Each row has a name. Each question is about the rows just above it. Places in a row count from 1.

[ 0.21 -1.98  2.17 -0.23] : nenob
[-0.57  3.19 -0.57  0.20] : dipi
[-7.22  8.86  6.52  0.66] : Dimek
At which places does dipi hold [0.20]? => 4
tags:
[-0.23] -> j526
[2.17] -> j460
[-0.24] -> j935
[-0.57] -> j199
[6.52] -> j512
[2.16] -> j136
Look up the entry of nenob at place 3 in the table: => j460

[ 5.76  1.88 -4.15  7.01  0.23  6.01 -6.47  4.02  5.42  4.49 -2.41 -0.36
 -3.02 -1.13  3.17  0.55 -3.92  4.08 -1.23 -2.13  3.75  0.92] -> Mub
[ 4.49 -4.65 -4.96  8.09  3.47 -3.61 -0.24  5.61 -7.49 -4.71  7.75 -6.05
  1.60  2.42 -1.24  1.52  4.78  8.13  1.09  4.86  7.26  1.41] -> Torod
[ 6.73  7.53 -4.08 -6.52 -6.90 -6.45  1.44 -7.61 -2.60  8.19 -3.47  0.67
  2.70 -7.46  3.32 -1.20 -1.10 -5.24 -7.46 -5.24 -1.89 -6.20] -> Rol
[-0.61  2.57  3.88  8.01 -5.16 -4.47 -6.10  0.09 -6.94  5.42 -4.62  4.02
  6.28 -0.33  6.40  2.80  8.10 -3.37  1.25  2.74  2.26  5.40] -> Sir
[-2.98  2.93 -0.53 -5.23 -5.23  7.08 -5.72 -5.53 -6.07 -0.50 -1.12 -0.04
 -2.25  5.83 -6.73  3.08 -0.27 -7.55  6.63  2.91  4.75 -4.88] -> kesis
[ 7.52  3.04 -5.20  5.30  4.69 -4.09  5.76 -5.69 -3.32 -7.01 -4.37 -0.51
 -1.81 -5.39  2.64 -0.88  5.79 -3.28 -3.57 -6.34 -4.88 -7.47] -> Dabu
[-7.77 -8.14  7.74  7.31  4.60 -2.26 -6.82  2.14  1.17 -1.38  5.27  3.49
  7.84 -2.73 -2.26  4.60 -6.45  6.99  7.54  5.45  1.17  3.04] -> Detid
[ 5.76  1.88 -4.15  7.01  0.23  6.01 -6.47  4.02  5.42  4.49 -2.41 -0.36
 -3.02 -1.13  3.17  0.55 -3.92  8.05  7.87  0.67 -5.58  2.96] -> Vovo
Times [-5.23] occurs in Rol: => 0
tags:
[8.01] -> j583
[3.08] -> j61
[3.09] -> j363
[-5.24] -> j63
[-5.23] -> j585
Join kesis by its entry at place 4: => j585
How many times does kesis hold [-0.50]? => 1
[ 5.76  1.88 -4.15  7.01  0.23  6.01 -6.47  4.02  5.42  4.49 -2.41 -0.36
 -3.02 -1.13  3.17  0.55 -3.92  8.05  7.87  0.67 -5.58  2.96] is in which row? => Vovo
Times [-2.27] occurs in Detid: => 0

[ 1.72  1.72 -2.11  2.14  3.25  3.25 -6.28] : Mafe
[-2.95 -5.14  4.50 -1.01  4.61 -2.73 -4.99] : siz
[-5.06  1.02  1.41 -2.50  3.26  5.47  3.66] : Kila
[ 1.22  1.21 -1.71  5.43 -1.81 -8.94 -2.40] : fanaf
[ 4.59  7.22 -4.77  2.02  4.25 -5.47 -7.91] : genet
[-2.95 -5.14  4.50 -1.01 -2.44  1.53  3.73] : bosa
[-3.49  4.47 -0.49 -3.37  2.65  3.81  0.60] : faza
[-6.08 -1.81 -1.81 -1.81 -1.81  4.90  4.29] : ziber
[-0.94  0.21  0.59  1.57  3.39 -0.05 -2.89] : rur
[-3.47  2.90 -1.37 -3.22  1.26  1.39  0.99] : geb
[-6.07 -4.06  4.82  2.64 -2.30  5.40  7.66] : mufof
Places of [-1.81] in row ziber: => 2 3 4 5
key -> tag
[-0.93] -> j971
[1.22] -> j196
[4.59] -> j884
[1.23] -> j127
[-6.06] -> j516
[-0.94] -> j81
[-6.07] -> j114
Look up the entry of fanaf at place 1 in the table: => j196
Times [3.25] occurs in Mafe: => 2
Whose row is [-5.06  1.02  1.41 -2.50  3.26  5.47  3.66]? => Kila
Count of [2.65] in faza: => 1

[ 3.21 -3.95  2.09  3.20] = tiliv
[ 3.21 -3.42  2.09 -0.96] = ruvo
[-5.19 -4.01  2.20  2.42] = kug
[3.21 3.21 3.21 3.21] = Toz
At which places does Toz hold [3.21]? => 1 2 3 4
Table of tags by key:
[2.09] -> j239
[-4.01] -> j684
[-3.42] -> j452
[-3.95] -> j863
Look up the entry of ruvo at place 2 in the table: => j452
Places of [-0.96] in row ruvo: => 4

